Here is a tiny trained network, its code and every weight. The questions are about switching its units off for an input and a class, where a switched-off unit gives its printed mean instead of its output.

import numpy as np


def w(rows, s, z=0):
    codes = np.array(rows[::2]) - 128.0
    scale = np.full(codes.shape[1], s)
    scale[-1] = z or s
    return codes * scale


def norm(h):
    return h / np.sqrt((h * h).mean(-1, keepdims=True) + 1e-5)


def f(y):
    return y / 2 * (1 + np.tanh(0.7978845608 * (y + 0.044715 * y**3)))


def log_softmax(a):
    a = a - a.max(-1, keepdims=True)
    return a - np.log(np.exp(a).sum(-1, keepdims=True))


def net(x, mask):
    res = np.array(x, float).reshape(1, 6) / 4 @ E
    u = 0
    for l in range(2):
        y = f(norm(res) @ A[l][:, :-1].T + A[l][:, -1])
        res = res + np.where(mask[u : u + 9], y, B[l][:, -1]) @ B[l][:, :-1]
        u += 9
    return log_softmax(norm(res)[-1] @ U[:, :-1].T + U[:, -1])


A, B = {}, {}
E = w([
[27,148,201,121],'x0',
[66,159,130,146],'x1',
[31,92,105,104],'x2',
[104,2,80,197],'x3',
[159,91,142,71],'x4',
[54,161,51,151],'x5',
],0.0092)
A[0] = w([
[108,161,83,155,110],'L0N0',
[129,186,135,184,77],'L0N1',
[179,131,8,121,129],'L0N2',
[89,218,100,167,203],'L0N3',
[121,161,119,23,119],'L0N4',
[94,136,140,85,1],'L0N5',
[98,116,173,7,109],'L0N6',
[19,106,125,153,43],'L0N7',
[183,85,118,123,139],'L0N8',
],0.014,0.0061)
B[0] = w([
[86,178,130,96,155],'L0N0',
[102,241,62,149,149],'L0N1',
[136,44,215,48,219],'L0N2',
[99,172,119,66,254],'L0N3',
[102,60,201,162,195],'L0N4',
[119,78,210,207,122],'L0N5',
[74,140,255,191,209],'L0N6',
[85,41,76,240,208],'L0N7',
[158,79,121,15,179],'L0N8',
],0.0094,0.0069)
A[1] = w([
[95,115,183,78,13],'L1N0',
[191,46,138,178,226],'L1N1',
[39,105,144,144,4],'L1N2',
[49,108,189,38,218],'L1N3',
[121,116,149,98,95],'L1N4',
[67,109,169,61,41],'L1N5',
[115,95,116,9,78],'L1N6',
[152,141,216,124,80],'L1N7',
[171,68,117,125,41],'L1N8',
],0.012,0.0023)
B[1] = w([
[184,109,172,212,168],'L1N0',
[165,124,115,44,195],'L1N1',
[96,58,105,200,184],'L1N2',
[196,146,131,251,254],'L1N3',
[131,140,140,164,145],'L1N4',
[146,135,162,223,179],'L1N5',
[203,118,129,155,189],'L1N6',
[152,203,171,166,186],'L1N7',
[152,143,104,78,154],'L1N8',
],0.011,0.0081)
U = w([
[19,54,70,230,203],'0',
[73,224,63,25,100],'1',
[215,181,160,109,215],'2',
[103,116,196,229,109],'3',
[227,11,93,18,222],'4',
[112,105,28,46,2],'5',
],0.012,0.0086)

Each question gives the input, the list of numbers given to net, and the class t.
The units are the neurons (one row each of A and B). Each row of codes is followed by its name. A weight is (code - 128) times the scale printed after its matrix; where a second scale follows, it is the last column's (A, B and U).
mask holds one flag per neuron, layer by layer. A switched-off neuron (its flag False) gives its mean, the last column of its row in B, instead of its output. The means were averaged over made-up inputs and are rounded, as every weight is.
A unit's drop is (log p(t) with every unit on - log p(t) with that unit switched off) / (log p(t) with every unit on - log p(t) with every unit switched off).
The circuit of an input: a set's keep is (log p(t) with only the set's units on - log p(t) with every unit switched off) / (log p(t) with every unit on - log p(t) with every unit switched off). Starting from the 12 units with the biggest drops (on a tie, the unit counted first), units are removed one at a time, each time the one whose removal leaves the highest keep (on an exact tie, the one counted first), for as long as the keep stays at least 0.8.
units of the circuit, in order: the units of the circuit, biggest drop first
top k neurons: the k neurons with the biggest drops, biggest first
top k neurons in layer l: the k neurons of layer l with the biggest drops, biggest first
drop when u is switched off: that unit's drop, to one decimal
input [5,-7,0,4,0,-6], class 2: units of the circuit, in order : (L0N7, L1N7, L0N4)
input [3,1,-1,-2,-5,5], class 1: units of the circuit, in order : (L0N3, L0N6)
input [2,-1,2,-1,8,-4], class 3: units of the circuit, in order : (L0N6)
input [7,5,3,-2,-7,-5], class 0: units of the circuit, in order : (L0N7, L1N2)
input [2,-8,4,2,-5,-6], class 2: top 2 neurons : (L0N7, L1N3)
input [6,-6,-6,5,-6,-2], class 4: top 2 neurons in layer 1 : (L1N1, L1N3)
input [6,-3,-7,-3,1,4], class 1: top 3 neurons in layer 0 : (L0N2, L0N1, L0N8)
input [-7,4,4,4,-2,2], class 4: top 2 neurons in layer 0 : (L0N6, L0N2)
input [-4,-4,-7,-6,-8,2], class 1: top 2 neurons : (L1N3, L0N1)
input [-4,-4,8,-4,3,6], class 2: top 3 neurons in layer 1 : (L1N3, L1N6, L1N0)
input [-4,-7,-5,8,-4,4], class 4: drop when L0N8 is switched off : 0.0
input [-6,5,-3,3,4,3], class 4: drop when L0N6 is switched off : 0.1
input [0,0,-6,-2,-5,0], class 1: drop when L1N3 is switched off : 0.1
input [-7,5,7,-2,8,7], class 2: units of the circuit, in order : (L1N6)
